Below is a small trained network, with its code and all its weights. Each question gives an input and a class and asks what happens when units are switched off, that is, made to give their printed mean instead of their output.

import numpy as np


def w(rows, s, z=0):
    codes = np.array(rows[::2]) - 128.0
    scale = np.full(codes.shape[1], s)
    scale[-1] = z or s
    return codes * scale


def f(y):
    return np.maximum(y, 0)


def log_softmax(a):
    a = a - a.max(-1, keepdims=True)
    return a - np.log(np.exp(a).sum(-1, keepdims=True))


def net(x, mask):
    res = np.array(x, float).reshape(1, 8) / 4 @ E
    y = f(res @ A[0][:, :-1].T + A[0][:, -1])
    res = res + np.where(mask, y, B[0][:, -1]) @ B[0][:, :-1]
    return log_softmax(res[-1] @ U[:, :-1].T + U[:, -1])


A, B = {}, {}
E = w([
[212,217,89,145,139,234,64],'x0',
[129,117,124,127,120,134,125],'x1',
[121,128,131,131,123,145,139],'x2',
[188,146,214,189,72,77,114],'x3',
[131,122,122,126,123,122,117],'x4',
[129,144,136,127,148,116,135],'x5',
[92,76,110,249,194,133,82],'x6',
[147,109,118,123,128,111,113],'x7',
],0.018)
A[0] = w([
[202,211,77,154,130,197,80,130],'neuron 0',
[183,156,151,78,127,187,98,122],'neuron 1',
[93,126,22,87,168,134,150,255],'neuron 2',
[179,192,121,78,128,157,145,116],'neuron 3',
[170,155,203,206,60,99,139,168],'neuron 4',
[153,148,88,255,193,198,55,1],'neuron 5',
[189,156,180,145,83,131,147,108],'neuron 6',
[109,153,121,125,179,85,162,202],'neuron 7',
[99,122,178,27,75,105,152,227],'neuron 8',
[45,70,125,213,144,101,114,145],'neuron 9',
],0.014,0.0094)
B[0] = w([
[181,163,100,113,68,134,144,244],'neuron 0',
[149,185,95,154,110,144,132,190],'neuron 1',
[73,154,139,88,130,253,171,224],'neuron 2',
[154,137,92,121,136,153,118,188],'neuron 3',
[120,123,153,156,100,39,94,223],'neuron 4',
[145,80,236,54,119,122,148,251],'neuron 5',
[191,116,106,159,113,106,67,183],'neuron 6',
[113,105,136,120,125,160,104,168],'neuron 7',
[172,116,167,64,89,118,157,225],'neuron 8',
[90,96,108,164,179,120,130,231],'neuron 9',
],0.016,0.03)
U = w([
[104,126,216,20,110,176,157,253],'0',
[150,117,251,97,69,65,103,221],'1',
[12,92,151,153,225,177,133,75],'2',
[53,94,204,248,163,64,91,76],'3',
[132,225,25,88,125,193,145,55],'4',
[175,202,73,194,59,89,85,14],'5',
],0.012,0.0045)

Each question gives the input, the list of numbers given to net, and the class t.
The units are the neurons (one row each of A and B). Each row of codes is followed by its name. A weight is (code - 128) times the scale printed after its matrix; where a second scale follows, it is the last column's (A, B and U).
mask holds one flag per neuron, in row order. A switched-off neuron (its flag False) gives its mean, the last column of its row in B, instead of its output. The means were averaged over made-up inputs and are rounded, as every weight is.
A unit's drop is (log p(t) with every unit on - log p(t) with that unit switched off) / (log p(t) with every unit on - log p(t) with every unit switched off).
The circuit of an input: a set's keep is (log p(t) with only the set's units on - log p(t) with every unit switched off) / (log p(t) with every unit on - log p(t) with every unit switched off). Starting from all 10 units, units are removed one at a time, each time the one whose removal leaves the highest keep (on an exact tie, the one counted first), for as long as the keep stays at least 0.8.
units of the circuit, in order: the units of the circuit, biggest drop first
unit that matters most: the unit with the biggest drop
k most important neurons: the k neurons with the biggest drops, biggest first
drop of u: that unit's drop, to one decimal
input [0,7,-5,2,5,0,-7,-6], class 1: units of the circuit, in order : [neuron 2]
input [-6,5,6,-1,0,-3,1,1], class 2: units of the circuit, in order : [neuron 5; neuron 9]
input [8,-2,-4,-2,2,-8,0,4], class 4: 4 most important neurons : [neuron 0; neuron 1; neuron 8; neuron 3]
input [1,2,-5,0,6,8,-5,7], class 4: 2 most important neurons : [neuron 5; neuron 4]
input [0,6,1,-3,-5,7,2,-4], class 2: units of the circuit, in order : [neuron 8; neuron 0]
input [0,-3,-3,-8,2,-6,7,-3], class 2: 3 most important neurons : [neuron 9; neuron 8; neuron 0]
input [0,2,8,2,0,6,4,3], class 3: units of the circuit, in order : [neuron 8; neuron 0]
input [0,-3,-5,-2,-2,-8,8,1], class 2: 3 most important neurons : [neuron 9; neuron 8; neuron 0]
input [1,-2,-1,8,-4,7,-7,-6], class 5: 2 most important neurons : [neuron 5; neuron 6]
input [-5,3,-7,0,8,-1,0,8], class 0: 3 most important neurons : [neuron 4; neuron 8; neuron 6]
input [0,0,1,7,5,-6,8,3], class 3: 3 most important neurons : [neuron 9; neuron 8; neuron 0]
input [-5,-6,-5,-7,-3,2,1,-8], class 2: 3 most important neurons : [neuron 5; neuron 0; neuron 9]
input [5,-7,5,-3,-1,6,0,3], class 4: 3 most important neurons : [neuron 0; neuron 8; neuron 1]
input [-7,-8,-3,2,-8,3,-6,-1], class 1: units of the circuit, in order : [neuron 2]
input [6,1,4,1,5,-3,0,-1], class 5: 4 most important neurons : [neuron 2; neuron 0; neuron 1; neuron 8]
input [0,-6,-8,8,4,-3,2,-8], class 3: 3 most important neurons : [neuron 8; neuron 0; neuron 5]
input [-1,5,-1,3,4,-5,1,0], class 3: 3 most important neurons : [neuron 5; neuron 0; neuron 8]
input [-8,-4,7,-4,4,-2,2,-7], class 2: drop of neuron 9 : 0.2
input [2,-3,4,8,8,-6,-5,2], class 5: drop of neuron 5 : 0.4
input [7,-8,8,3,8,7,5,-8], class 1: unit that matters most : neuron 5
input [3,-5,-7,1,7,7,-7,4], class 5: drop of neuron 2 : 0.3
